Below are the code and all the weights of a small trained network. Each question names an input and a target symbol and asks about switching units off, where a switched-off unit gives its printed mean instead of its output.

import numpy as np


def w(rows, s, z=0):
    codes = np.array(rows[::2]) - 128.0
    scale = np.full(codes.shape[1], s)
    scale[-1] = z or s
    return codes * scale


def f(y):
    return np.maximum(y, 0)


def softmax(a):
    e = np.exp(a - a.max(-1, keepdims=True))
    return e / e.sum(-1, keepdims=True)


def log_softmax(a):
    a = a - a.max(-1, keepdims=True)
    return a - np.log(np.exp(a).sum(-1, keepdims=True))


def net(x, mask):
    ids = ['βεηλξφψ'.index(c) for c in x.split()]
    T = len(ids)
    res = E[ids] + P[:T]
    u = 0
    for l in range(2):
        r = res
        for j in range(2):
            rows = slice(2 * j, 2 * j + 2)
            q, k, v = (r @ M[l][rows].T for M in (Q, K, V))
            z = softmax(np.where(np.tri(T) > 0, q @ k.T / 2**0.5, -1e9)) @ v
            o = O[l][rows]
            res = res + np.where(mask[u + j], z, o[:, -1]) @ o[:, :-1]
        u += 2
        y = f(res @ A[l][:, :-1].T + A[l][:, -1])
        res = res + np.where(mask[u : u + 16], y, B[l][:, -1]) @ B[l][:, :-1]
        u += 16
    return log_softmax(res[-1] @ U[:, :-1].T + U[:, -1])


Q, K, V, O, A, B = {}, {}, {}, {}, {}, {}
E = w([
[67,151,111,117,69,134,80,137],'β',
[141,144,50,144,57,142,130,93],'ε',
[1,134,140,90,42,114,81,146],'η',
[148,173,65,174,96,158,78,110],'λ',
[99,140,63,117,38,165,144,126],'ξ',
[94,136,164,70,210,114,76,72],'φ',
[130,103,61,107,185,168,77,175],'ψ',
],0.011)
P = w([
[135,186,89,164,136,59,189,128],'0',
[139,184,95,146,137,84,178,130],'1',
[136,167,104,145,137,103,172,127],'2',
[132,154,107,142,137,120,159,122],'3',
[128,139,112,140,138,137,149,119],'4',
[126,124,117,133,138,151,136,114],'5',
[126,112,120,128,139,167,125,115],'6',
[125,95,125,122,137,181,115,108],'7',
[120,84,128,116,136,198,105,104],'8',
[120,65,133,111,139,212,99,100],'9',
[124,55,143,104,137,228,88,96],'10',
[115,40,142,105,139,246,79,93],'11',
],0.014)
Q[0] = w([
[219,152,218,127,220,25,223,174],'0.h1',
[179,181,157,70,166,65,163,205],'0.h1',
[140,95,169,179,1,122,165,136],'0.h2',
[252,115,115,199,148,162,127,133],'0.h2',
],0.041)
K[0] = w([
[180,247,74,190,168,75,165,238],'0.h1',
[128,178,106,109,131,69,136,172],'0.h1',
[163,103,80,136,2,175,172,124],'0.h2',
[210,141,84,174,152,169,130,60],'0.h2',
],0.048)
V[0] = w([
[131,140,141,159,86,158,114,143],'0.h1',
[144,124,122,112,140,122,112,118],'0.h1',
[154,113,161,120,145,253,63,129],'0.h2',
[200,170,49,145,143,100,142,150],'0.h2',
],0.011)
O[0] = w([
[147,118,127,85,75,101,73,141,159],'0.h1',
[107,135,132,112,125,141,157,140,125],'0.h1',
[86,86,100,59,179,3,151,115,3],'0.h2',
[59,129,208,34,116,148,135,139,170],'0.h2',
],0.0051,0.0018)
A[0] = w([
[177,96,192,141,119,82,139,159,12],'0.n1',
[174,143,151,153,115,111,142,148,58],'0.n2',
[147,114,179,159,129,76,114,150,48],'0.n3',
[165,121,144,133,108,104,117,137,3],'0.n4',
[130,172,48,126,123,22,179,127,128],'0.n5',
[155,126,148,142,122,94,145,131,60],'0.n6',
[173,129,189,128,119,80,193,164,19],'0.n7',
[134,124,126,127,124,126,136,128,31],'0.n8',
[151,172,89,136,130,5,176,112,74],'0.n9',
[215,133,176,131,100,46,134,175,31],'0.n10',
[165,124,178,126,102,12,163,146,39],'0.n11',
[175,109,181,181,109,59,164,137,88],'0.n12',
[179,126,162,143,109,24,164,123,45],'0.n13',
[164,98,193,129,89,88,150,148,2],'0.n14',
[244,99,147,168,119,68,184,150,29],'0.n15',
[159,129,155,118,113,79,153,142,62],'0.n16',
],0.018,0.0041)
B[0] = w([
[105,130,181,88,210,125,85,71,128],'0.n1',
[89,138,141,171,114,117,102,159,149],'0.n2',
[152,147,73,39,72,247,234,117,128],'0.n3',
[174,130,135,161,141,120,121,99,128],'0.n4',
[175,101,59,241,174,105,152,107,251],'0.n5',
[120,133,142,128,111,143,116,161,128],'0.n6',
[162,108,68,147,185,101,171,101,128],'0.n7',
[139,123,131,135,139,116,115,122,128],'0.n8',
[146,85,212,250,102,184,175,119,153],'0.n9',
[135,103,69,151,59,117,127,139,128],'0.n10',
[107,102,187,156,78,176,126,160,128],'0.n11',
[133,168,165,171,170,128,108,79,128],'0.n12',
[81,155,98,147,89,157,102,146,128],'0.n13',
[134,163,139,161,169,100,101,177,128],'0.n14',
[87,102,91,167,104,107,156,99,128],'0.n15',
[157,181,144,118,103,177,122,132,128],'0.n16',
],0.02,0.0013)
Q[1] = w([
[157,133,159,107,145,111,137,157],'1.h1',
[91,135,123,149,158,160,138,86],'1.h1',
[188,145,194,89,94,3,186,199],'1.h2',
[98,136,90,152,166,169,106,77],'1.h2',
],0.072)
K[1] = w([
[137,188,132,139,106,94,164,170],'1.h1',
[140,44,126,105,163,165,108,168],'1.h1',
[119,140,42,174,3,130,124,221],'1.h2',
[166,144,153,86,203,143,129,91],'1.h2',
],0.051)
V[1] = w([
[175,114,54,93,95,140,83,228],'1.h1',
[159,87,181,117,234,165,204,220],'1.h1',
[162,116,143,137,151,110,137,101],'1.h2',
[180,34,254,206,115,114,168,150],'1.h2',
],0.016)
O[1] = w([
[52,146,154,134,175,158,229,143,79],'1.h1',
[153,125,151,135,109,165,123,254,68],'1.h1',
[112,176,132,132,121,146,110,151,252],'1.h2',
[63,97,120,168,185,162,90,140,117],'1.h2',
],0.0099,0.0024)
A[1] = w([
[167,167,80,188,147,84,166,142,55],'1.n1',
[146,159,124,130,105,85,133,125,177],'1.n2',
[115,146,150,138,115,83,177,136,124],'1.n3',
[103,170,169,37,87,88,122,148,168],'1.n4',
[152,157,131,127,112,94,165,171,117],'1.n5',
[130,134,113,156,139,115,115,169,99],'1.n6',
[146,147,131,97,167,129,146,159,67],'1.n7',
[165,131,163,135,136,87,169,146,3],'1.n8',
[169,107,165,127,121,154,155,167,95],'1.n9',
[116,101,156,56,82,120,130,121,155],'1.n10',
[142,167,222,98,193,107,104,116,153],'1.n11',
[125,127,190,125,127,83,152,97,64],'1.n12',
[119,127,142,144,148,134,157,178,131],'1.n13',
[140,134,81,189,122,38,162,162,97],'1.n14',
[151,139,135,111,121,93,120,186,60],'1.n15',
[94,109,131,128,134,4,138,173,52],'1.n16',
],0.017,0.0062)
B[1] = w([
[113,194,236,198,144,115,99,134,211],'1.n1',
[115,132,121,101,135,69,207,142,255],'1.n2',
[173,164,130,125,98,188,64,135,218],'1.n3',
[108,19,106,117,211,182,113,104,221],'1.n4',
[112,122,100,144,72,126,114,51,203],'1.n5',
[129,117,199,44,141,106,91,162,233],'1.n6',
[133,107,102,186,101,127,135,55,177],'1.n7',
[89,118,132,133,158,170,52,166,144],'1.n8',
[125,153,88,107,104,89,154,47,224],'1.n9',
[95,88,154,85,126,253,116,141,219],'1.n10',
[72,54,97,96,107,235,97,180,151],'1.n11',
[125,106,113,139,97,210,124,189,196],'1.n12',
[138,144,165,142,147,84,161,228,252],'1.n13',
[151,182,186,160,139,51,104,140,205],'1.n14',
[113,166,125,136,153,145,138,74,178],'1.n15',
[133,193,120,204,76,2,128,98,134],'1.n16',
],0.011,0.0065)
U = w([
[86,138,132,137,135,103,175,215,89],'β',
[2,138,129,137,109,67,93,86,10],'ε',
[74,145,143,129,119,107,117,110,2],'η',
[92,112,39,88,103,141,180,94,241],'λ',
[63,169,103,154,190,111,97,83,23],'ξ',
[124,211,117,162,91,52,157,84,207],'φ',
[164,107,127,120,87,102,30,145,118],'ψ',
],0.0035,0.007)

Each question gives the input, a string of symbols that net reads in full, and the target symbol t.
The units are the heads (2 rows each of Q, K, V and O) and the neurons (one row each of A and B). Each row of codes is followed by its name. A weight is (code - 128) times the scale printed after its matrix; where a second scale follows, it is the last column's (O, A, B and U).
mask holds one flag per unit, layer by layer, with each layer's heads first. A switched-off unit (its flag False) gives its mean, the last column of its rows in O or B, instead of its output. The means were averaged over made-up inputs and are rounded, as every weight is.
A unit's drop is (log p(t) with every unit on - log p(t) with that unit switched off) / (log p(t) with every unit on - log p(t) with every unit switched off).
The circuit of an input: a set's keep is (log p(t) with only the set's units on - log p(t) with every unit switched off) / (log p(t) with every unit on - log p(t) with every unit switched off). Starting from the 12 units with the biggest drops (on a tie, the unit counted first), units are removed one at a time, each time the one whose removal leaves the highest keep (on an exact tie, the one counted first), for as long as the keep stays at least 0.8.
units of the circuit, in order: the units of the circuit, biggest drop first
unit that matters most: the unit with the biggest drop
k most important neurons of layer l: the k neurons of layer l with the biggest drops, biggest first
which heads matter: for each layer, one digit per head in row order, 1 if its drop is at least 0.15 and else 0, layers parted by /
input β ε ψ, target φ: units of the circuit, in order : [0.n5; 1.n14]
input ψ ψ ε η λ ξ η φ ξ, target ψ: units of the circuit, in order : [1.h1; 0.h2; 0.n9]
input λ ξ β φ λ, target ψ: which heads matter : 01 / 11
input η ψ β β β η ψ φ β, target β: which heads matter : 11 / 11
input λ ξ ξ φ ψ ξ, target β: unit that matters most : 0.n9
input φ η ξ η β λ ξ η ψ ξ, target β: units of the circuit, in order : [1.h1; 1.n13]
input η φ ξ η ξ λ ψ β, target β: units of the circuit, in order : [1.h1; 1.n13]
input β β ξ φ β ξ β φ β η φ ψ, target β: which heads matter : 00 / 10
input λ ε ψ β, target φ: units of the circuit, in order : [0.n5; 1.n14; 1.n1]
input η ξ φ η ε, target ψ: units of the circuit, in order : [0.n9; 1.h1]
input β ψ η ε ξ φ ε η ψ ψ ε, target β: units of the circuit, in order : [1.h1; 1.n13]
input λ η ε ε φ ξ, target ψ: units of the circuit, in order : [0.h2; 1.h1; 0.n9]
input φ β ψ ε λ, target β: units of the circuit, in order : [1.h1; 0.n9; 1.h2; 1.n13]
input ε β η β ε β φ ε η λ ψ, target β: most important neuron of layer 0 : [0.n9]
input φ λ β ε β β ψ ψ β η, target β: units of the circuit, in order : [1.h1; 1.n13]
input λ λ β β λ ε ε β β, target λ: which heads matter : 00 / 01
input ξ ξ φ, target ψ: which heads matter : 00 / 11
input η β β η ξ, target φ: units of the circuit, in order : [0.n5; 1.n1; 1.n14]
input β φ ε λ, target ψ: units of the circuit, in order : [0.n9; 1.h1]
input β β ε ψ, target φ: which heads matter : 00 / 01
input β ψ ψ, target λ: which heads matter : 01 / 01
input φ ε φ λ ψ η ξ, target φ: which heads matter : 01 / 01
input λ η β ε φ η, target ψ: units of the circuit, in order : [0.h2; 1.h1; 0.n9]
input β λ ε ψ β β φ, target ψ: 2 most important neurons of layer 0 : [0.n9; 0.n5]
input β η φ β β ξ ξ φ η ε, target φ: most important neuron of layer 1 : [1.n14]
input ε λ ψ λ λ η β ξ ψ φ, target β: 2 most important neurons of layer 0 : [0.n9; 0.n5]
input φ β φ, target λ: 2 most important neurons of layer 0 : [0.n5; 0.n9]
input β ε β, target λ: unit that matters most : 0.h2
input λ φ ξ ξ φ β η, target φ: 2 most important neurons of layer 0 : [0.n5; 0.n9]
